Known rows, with every step that occurs
linaz, fuvim, molut, vize: [ -23 -208  146  249  -67   37  -52  -50   94 -164  -32 -228  -20 -183
   81  117  -73 -212  111   44  150    7 -172  -18   42   78   40  -93
  -71  171   70  300  -14   -8 -108 -295   63   41   47 -145 -119  288
    5   87   46   66]
taze, liso, zutak, fuvim, molut, vize, riku, linaz, kade: [-260  -97   35   20   -4  229   87 -318 -208   81 -245   73  -29  477
   38   35   84   34  515 -318  246  176   57 -151   -7  192 -256  -98
  269   99 -153  325  145  -74  205   87 -153  146  -22   -5   -5  148
  -38   31  -73 -279]
kade, lisuf, liso, molut, linaz, zutak: [ -97  105  263  -54    1 -117 -132    7 -124   46   19 -111   69 -510
  -94   83   94  -36 -222  209 -200 -286   34   78 -229  -47  274    8
 -313   48  227 -109 -258  237 -158  -78  389  147  194  102 -110 -144
   68  139  304  307]
riku, fuvim, molut, kade: [  35  -79  168   75 -313  224  -41    1  -24 -286   55   -7 -175  335
  297 -136   24 -185   -6  -16   41  -91 -160 -164  252   78   -3  -89
   -2 -208  -53  133  125 -167  103  -42   61   50  -80  -70  148  127
   89  191 -108   52]
kade, molut, vize, riku, zutak, fuvim, liso, taze: [ 288   29  -46   60  208   20  -59  -11 -179  -41 -132  208  151  545
  198   65  -17  -26  150  -79  -33  311  155 -209    6  140 -404  -80
  520  139  -28  152  151 -123  252  116 -100 -259   39    5   -1  104
  -59   -1 -126 -110]
zutak, fuvim, molut, kita, taze, liso: [-288   59 -124  118  -36   -9  253  -56  288  138   82  -94  -59   89
 -261  -80   47  -85  176  -63   14   76    8 -106   24 -108  121  209
   -6  -68 -152 -128  137   95  140  128 -111  -13  -85  -93  115   93
  -86 -114 -209 -133]
zibeti, molut, kita, taze, liso, zutak: [-136  238 -310  115 -234   18   20  267   16   87   87  -15   31 -250
 -328 -169 -176  157   78  106   59  -70  135  133  157   40  281  163
   45   50 -241 -346   67  318  324  -29  -34 -130  124  128  241 -226
 -241 -308  -29   35]
linaz, zutak, liso, molut: [ -32   36  214  113  -27 -160  133   20 -233  130  -39  -68   42 -135
  138  136   67  -64   60  214 -101 -160  -43   53 -217  119  109   17
 -155   95  -25 -173 -119  -76  -11  -10   68  173   54   45 -117 -113
  -73  119  110  -22]
riku, vize, taze, zutak, liso, molut, linaz: [  49  191 -137  -81   65    5   52  184 -352  252 -401  125   18  373
  197  -51 -127   16  156 -201  -89 -101   82  224  -88  132 -318   47
  -56   22 -104 -240   17  -33  116   99 -168   23 -185  191  -31   71
  -35  -28 -272    3]
zibeti, molut, vize, riku, linaz, zutak, fuvim: [ -97  -68 -151  267  255  223  -69  -15 -127 -194 -278  -65 -332  226
  261   54  -13  -18  343 -360  157  112   80  -55  -93   98   29 -147
  285  135   33  477  147  107  -37  -91 -118   47   74   90 -130  119
   31  332  -16  -72]
kade, lisuf, kita, molut, vize, taze: [ 364  -60 -242   46  261   -1 -123  278   30  -95  140 -202  -85 -290
 -111 -107  -71  -65 -377   80 -168   78 -173  152 -241 -186   59  -29
 -121  179  -17 -176  -47   42 -178 -141  195  -79  113  230   -5  -34
  317 -207  195   73]
zibeti, molut, kita, liso: [ 133   84 -342  205 -131   86  -34  330  203  -31  160 -165 -259 -288
 -170 -145  -80    9 -103    3  116   -8 -110  235    6  -79  160  -15
 -137   -5 -172 -165   45  364 -149 -113  110  -24   60   19  134   -7
 -115   -5  -49   95]
zutak, fuvim, liso, molut, kade, lisuf, kita, taze: [  45   27 -266 -118   58 -169   22  -87   40 -104  425  108   21   56
  -65   22   14  243 -235   71 -122  135   -4   14  -96 -190  172   22
 -137 -156  213 -322  -95   72  100  226  -14  -63  192  -90  140 -293
  172 -167  244  107]
kade, molut, fuvim, liso: [ 207  -40   20  -49  -91   22  -15   82 -109   22   76   77  -16  -31
   77 -121  -12 -138  -24  -18   95   78  -46  -70  159 -122 -108  -91
  100  -92  -16    4  -67   93    3 -160  203  -73  121 -169   87  -75
  -92  141   98   57]
riku, vize, molut, linaz, fuvim, liso: [  89  -30   38  170  -62   83   14  -95 -387  101 -307  165  -83  378
  246 -139   77 -255  196  -98   69   90  -34   90   65   74  -61  -73
  -94  220   -8   88   51  175   45 -309  -11  142  -35  -46 -144  326
   -8  209  279 -105]
zibeti, molut, linaz, zutak, liso: [ -65   22  202  265  -40   22  -70  131  -30  121  -62    2 -210 -308
  196  125  -73 -152  -31  -12   84 -166   23  257   76   70  295   -1
 -227  116  120  113  -17  166 -218 -159  -21  203   66   -7 -240  109
 -202  293   15   50]
liso, zutak, fuvim, molut, kade, lisuf: [  80 -158  114  -68 -158   30  -90 -240  -83 -239  234   82  229  111
  100  147   29   19 -181 -178  103  -30 -123 -117  313  -62   58  -81
  -13 -131   -2  226   27 -122    3   34  132  -98 -230 -114  122  -77
   -9  122  -51   71]
zutak, fuvim, liso, molut, vize: [ 101 -180 -164  164  167   68  -35   49 -204   -5   26    5   60  143
  -76  123   43  -80  204 -126  128  142   49   38  -80   48 -162  117
  -25  109  179    2   26   94  -38  117  -50  -20  119  -82  -11   -9
   61   45    0   31]
kita, liso, zutak, fuvim, molut, vize, riku, linaz, kade, lisuf: [   7 -128  -51  -57   29   56  -55 -410    1    4  -43   30   39  244
  117  169   80  224  110 -365  246  216 -119 -162 -131  102 -385 -178
  134  143 -118  424  133  -21  -86   18  -72   50 -140   34  -24  175
   43  -35  -58 -197]
lisuf, kita, molut, vize, zutak, liso: [ 238  -21 -188  197  314   23   -9  299  217  -11   43 -160 -195  -94
 -227  -85  -51 -225 -171   88 -147  174  -86  253 -185  109   54 -276
  -17  255  -27 -169 -178  -31 -330  -45 -102   58  124  234 -173  152
   48 -386   66   23]
fuvim, molut, vize, riku, zutak: [  24  -89   95  184   47  288 -158    5   83 -210 -283 -153   -7  451
  169  -72  -85 -217   92 -188   -8   71 -117 -221   98  181 -307 -189
  307  120 -115  169   96  -27   28  -90  -24  -53   97   71   71  300
   55  -32 -153   72]
liso, zutak, fuvim, molut, vize: [  35 -182   -2  168  -34  147  -74  -93   22 -122 -114  -36  144   69
  -56  172  -22  -96  109 -222  202  108  -43  -52  199  116  -39   49
   64  125   48  263   97  -37  -45   15  -36 -151 -102  -54  -40   73
 -103   12 -216   36]
vize, zutak, fuvim, molut, linaz: [ -76  -76   55  121  209  228   21  -92   86  -82 -233   17 -150  279
   14   92  182 -216  -24 -277  126   90   57   -3  198   24  -36 -129
   24  -17  -11  273  -15   13 -310  -72 -118   33 -211   13 -158  337
   30    8 -141   63]
kade, molut, kita, taze, zutak: [  50  153 -201 -209 -117 -175  107  275  165  -55  127 -196  -99 -328
 -139 -305 -157  162 -180  -69   37  -51  -95 -124   88  -77   24  -19
   36 -167 -226 -303  -26   33  166 -183   40 -256  -25    6  243 -100
  -86  -84  -18    5]
kade, molut, vize, zutak, fuvim: [ 274 -121 -212    0  468    1 -124   91 -117 -241  -63  -62 -138   47
 -148    7   39  -85  -86 -217  101  245   25  -34   67  -21   13 -285
  240  181   18  191   57  -59 -141 -207   27 -146 -180  127   -7   59
   54   98  -16  -26]
taze, zutak, fuvim, liso, molut, vize, riku: [ -18 -116 -216   75  209  109  -41   77 -117  -54 -123   11   81  348
  -60  -27   27   46  413 -236   58  130  104 -101  -50  127 -364   86
  221   21   59   -3   30  -45  225  159 -192 -125   66   50    9  -54
  122 -136 -109   62]
kita, molut, vize, riku, liso: [ 238  -42 -195  165  165  158  -61  203  -56 -172 -166 -252 -115  235
  -65 -290 -121 -220   78  244 -113   30 -135  -29 -108  178 -234  -70
  191  276 -140   54   52 -114   -5 -124   27   69   59  234  152  318
   89 -153   35  -69]
kita, taze, liso, zutak, fuvim, molut, linaz, kade, lisuf, zibeti: [-232  110  121 -105  -49 -122   -7 -260   72  249   -9  104  181 -409
 -206   97   17  106 -163  249  -11  -87   54  -49  115 -101  235  187
 -205   -5   83   -2  142   23  -25  -19  -33   67 -105 -100    5 -118
  -37 -102    6 -148]
riku, liso, molut, linaz, zutak, fuvim: [ -75    2  -18  168  -10  -81  137 -181 -289   41 -291  -24  -19  121
  103  138  124 -122  177   35  -40 -113   96   29 -192  100   64   99
  -72   53  127  141   42  -49  -33   55  131  232   78  109 -155   96
 -108  278   38  -29]
lisuf, liso, molut, fuvim: [  42  161  -26  -44  -55   57  -73  186   56   -6 -110  -72  -25 -175
 -254  -83  -88 -112   56  284 -116 -135   47  142 -144  -59   85   35
    1  -86   59 -133 -283  239  -44   41  277   42  176   21   91 -264
  -51   -4   18  284]
liso, taze, zutak, fuvim, molut, kade, lisuf, kita: [ -79  -48  178 -214 -197  -70  119 -105  261 -187  315  103   78   60
  105   54   20  111 -190   78 -196  -38   51  -83  112 -178  156  -49
   47 -324   82 -118  -60 -255    1  251  -46 -175   45 -135  -10 -187
  -10   27  -39  168]
taze, liso, zutak, fuvim, molut, kade, lisuf: [-139 -120  129  -48 -201  -11  -23 -269 -173  -75  291  134  283  138
 -114   70   87   -7    1 -112   -6  -44   -8 -146  239  -80  126  -28
   47 -128  -73   70   88 -128  182  148  129   -5 -162  -40  154 -162
  -48   25  -48   15]
vize, riku, zutak, fuvim, molut, linaz, kade, lisuf: [ -15 -108  277  -40  174   74 -101 -334   14  -10 -178   74  -36  334
  357   56  127  -64 -122 -254  118   35 -114 -207  131  -66 -242  -62
  102  -50   -8  432   67  -74 -212  -99  -17  161 -134 -102 -116  241
  103  304  -19 -275]
riku, taze, zutak, fuvim, liso, molut, linaz, kade: [-156  -15   36 -190 -221  -83  175  -63 -154  317  -89  161  -71  133
  230    9  155  103  364  -33  143  -47   98  123 -124   88 -257  174
  -71 -229   71   51   35 -128   97  139 -122  185  -30 -191  -85   68
    6  154   -6 -230]
fuvim, liso, molut, kita, taze: [  37  126 -244   47  -98   -6  149  169   -8  111  121 -100   26   -2
  -84  -67  -34   66   38   59   56   -2  -10   48  -82   50 -118  153
 -166  -13  -79 -406  -77  290  158   25  -19  -64  204  -62  217    6
   17 -271   97  108]
taze, liso, zutak, fuvim, molut, linaz: [-279  -35   98  153 -172  155   60 -178 -149  150 -123  150  153  101
 -197   73  123 -102  176 -198  102   10  113  -38  227   73   38  153
  -18  -49  -72  107   62    7   55  153  -49   26  -98  -15  -77   39
 -170  -87 -171  -23]
riku, linaz, kade, molut: [ 118  -13  149 -301  -85   -2  145   32 -350  -38   28  -16 -301  -65
  280 -221   60  114 -173    8  187   16 -138 -110  -20  -67   -6 -264
    1 -128 -198  -10 -105  -89 -159 -279  138  144   25 -174  103   32
   16  440  337 -315]
vize, zutak, fuvim, liso: [ 111  -77  -35  128  157   88  143   70    9   -1 -105  142  -75  334
   59  -52  322 -131   56  -39   -4  223  101  -17   36  -32   -7  -52
  159   37  -85   42   22 -100  -89  -61  -92  -78 -147  -15  -58   68
   45  -58  116 -166]
kita, taze, zutak, liso, molut, vize, riku: [ -54  110 -170  -34  197  -52  -69  177   72   21 -120 -113   35   82
 -153  -45 -285  187  197   12  -74  -17   44  -10 -150  261 -298   54
  145  172  -71 -241  -45  -58  269   82 -374  -98   -4  243  133  -29
   16 -428 -181   86]
kita, molut, kade, lisuf, liso, taze, zutak, fuvim: [  69  182  132 -238 -115 -266   -2  172  264  -42  345  -44   65 -222
 -201 -134  -71   11 -211  405 -244 -188   49   19 -143 -154   54   91
   60 -292  -36  -25 -167 -161  -60  204  140 -155 -159   44   59 -233
   31  -30  -56   87]
taze, zutak, fuvim, molut, linaz, kade, lisuf: [-175 -204  347 -202  -48  -77   10 -201  149   65   55   -7  -53 -182
  173   38  113    7 -140 -200  201 -134  -80 -101  169 -194  -44   92
 -185 -200   94  261   14 -117 -316 -115  -28  116 -158 -210 -162   86
   25  367  -11 -166]

Rows
[ 161   -2 -184 -152  265 -126 -136  204   21  -54  -36  -23  182 -115
 -260   69  -43   99   39  -57 -179  -33  137   98 -281 -159   12  123
   57   41  151 -111  -44   -9  137  148  190 -115 -116  180  -31 -229
  168   11 -134  192]
kade, lisuf, liso, molut, vize, taze, zutak, fuvim
[ 153  -49  -37 -134    6   41  -23   30  123 -207   42    2   93   44
  121   21  -29  -55 -160  -71 -148 -113  -90  -63  159 -254  104  -75
  -11 -298    5   51  167 -246   76    7  165 -111 -330  -91  117  -70
  207  176 -230  162]
vize, taze, zutak, fuvim, molut, kade, lisuf, zibeti
[ -61  219   -9 -401 -112 -327   51  182  324  117  217 -217   11 -547
 -243 -176 -102  274 -173  318  -89 -252  -34   78 -237 -168  143  118
 -233 -116   15 -438 -227  196   73  -69  209   21  120  -14  170 -288
   28  -55  183   56]
linaz, kade, lisuf, liso, molut, kita, taze, zutak
[  97   25  276  168   26  172  -24  -17   87   24 -238   74  178  560
  282  179 -165 -179  167   45 -136   79   52  -81   12  339 -405 -118
  340  243 -109   65   68 -158   98  152 -268  -51   32   54  -50  368
 -163 -168 -323   31]
fuvim, molut, vize, riku, zutak, liso, taze
[  85  -16   38  287  187   35  -98   -6 -285  -37 -259   -8  -22  237
  259  129   10  -92  359   -6  -98  -18   -8  -82 -224  363 -170  -13
  110  308   59  132  118 -144  283   30 -100  144   41  270 -130   21
   86   -5  -91  -47]
linaz, zutak, liso, molut, vize, riku, fuvim
[ -80  157   72  152 -332 -176  218  165  170  214   71   24    5 -327
   29  -69    9  -40   23  347  -87  -35   76  146 -173   81  -57  122
 -126 -170  -29  -99 -265  -39  -58   11  -80  -68  332  -51 -350   52
  -52 -396  221   62]
lisuf, kita, molut, linaz, fuvim, liso, taze, zutak
[-294   61  120  -65 -132  160  100 -325 -160  269 -273  207  -10  375
  104   18  184   42  464   -7   92   63   67   12   97  199 -125   75
  145   22 -141  271  183 -166  345  102 -135  194 -257  -42    4  193
  -43  -50 -131 -315]
vize, riku, taze, liso, zutak, fuvim, molut, linaz, kade
[ 196  137 -169 -103   84  -67 -100  289  238  -43  203 -166 -182 -724
  -12 -120 -204  138 -423  418    8 -170 -121  187  100 -252  444   27
 -281   35   68 -235   55  307 -197 -358  108   31   89 -173  218 -161
   48  165  215  -50]
linaz, kade, lisuf, zibeti, molut, kita, taze
[-322   62  -34   -6  -77  -54   56 -236  141  129  114  199  198 -159
 -304   51   78  178 -176  -60 -146   96  130  -78  100  -98  294  159
  -81  -18   69 -192  -10   48   71  224 -120  -72   86   42  -84 -146
  -79 -385   25   17]
kade, lisuf, kita, taze, liso, zutak, fuvim, molut, linaz
[  88  -83  193  -67  -10   54  -88 -216  -35   42  -71   96  163 -389
   83  195   71  -12 -290   60  105  -97  -95   20  259  -84  170   34
 -281  -29  177  232   37  -18 -311 -134  116   75 -148 -240 -104  -20
    2  211   42  -77]
liso, zutak, fuvim, molut, linaz, kade, lisuf, zibeti
[  82 -130   -7  -63 -142   43  -32 -215   58 -267  287  114  142   32
   31   90   62   82 -277 -134  -41   75 -128  -34  248 -131  290 -147
  -63 -156  102   22  -67 -112  -10  129  146 -101   -6 -127   31 -200
    4   19   75  130]
liso, zutak, fuvim, molut, kade, lisuf, kita
[ -26   85   17 -272 -110 -291  -37   63  -16  -21  349  -14  150 -127
  -33  -11 -237  255 -208   85 -129 -227  -41   -7  -56   20  -61  -23
  -93 -152  -64 -339 -128 -123  145  103 -126  -19  -74   95  241 -214
    1 -186  -11  123]
kita, taze, zutak, liso, molut, kade, lisuf
[ -59  139  269 -271  -29 -158  -96  163  243  124   98  171  -85 -458
  -24   33  -55  179 -151  344   -2 -201  274  240   32 -213  295  206
  -81 -122  244   50 -101   96 -209   25   -2   14  -21 -124 -192 -205
 -143  335   20   -2]
zibeti, molut, linaz, kade, lisuf, liso, taze, zutak, fuvim
[-260  151 -124 -103   59  -93  -10   36 -138  118  196   33   28 -363
 -377 -108  -11  225 -291  205 -286  -69  128   43 -184 -107  261  103
 -225    3   56 -591 -182  205   29  122  -38   63  355  193   99 -275
  109 -408  327  149]
kade, lisuf, kita, taze, liso, molut, linaz
[ -89  -80  104 -178 -102 -279   75 -173  532  110  235  -53  -19 -278
  -80  157   28  204 -112  188  -44   99    4   16 -249 -170   -9   53
  -62  -15  145  -55   91 -120 -205  136  -90  -88  120  -54 -192 -130
  -48  -48  -55  -30]
linaz, kade, lisuf, kita, liso, taze, zutak, fuvim, molut, vize
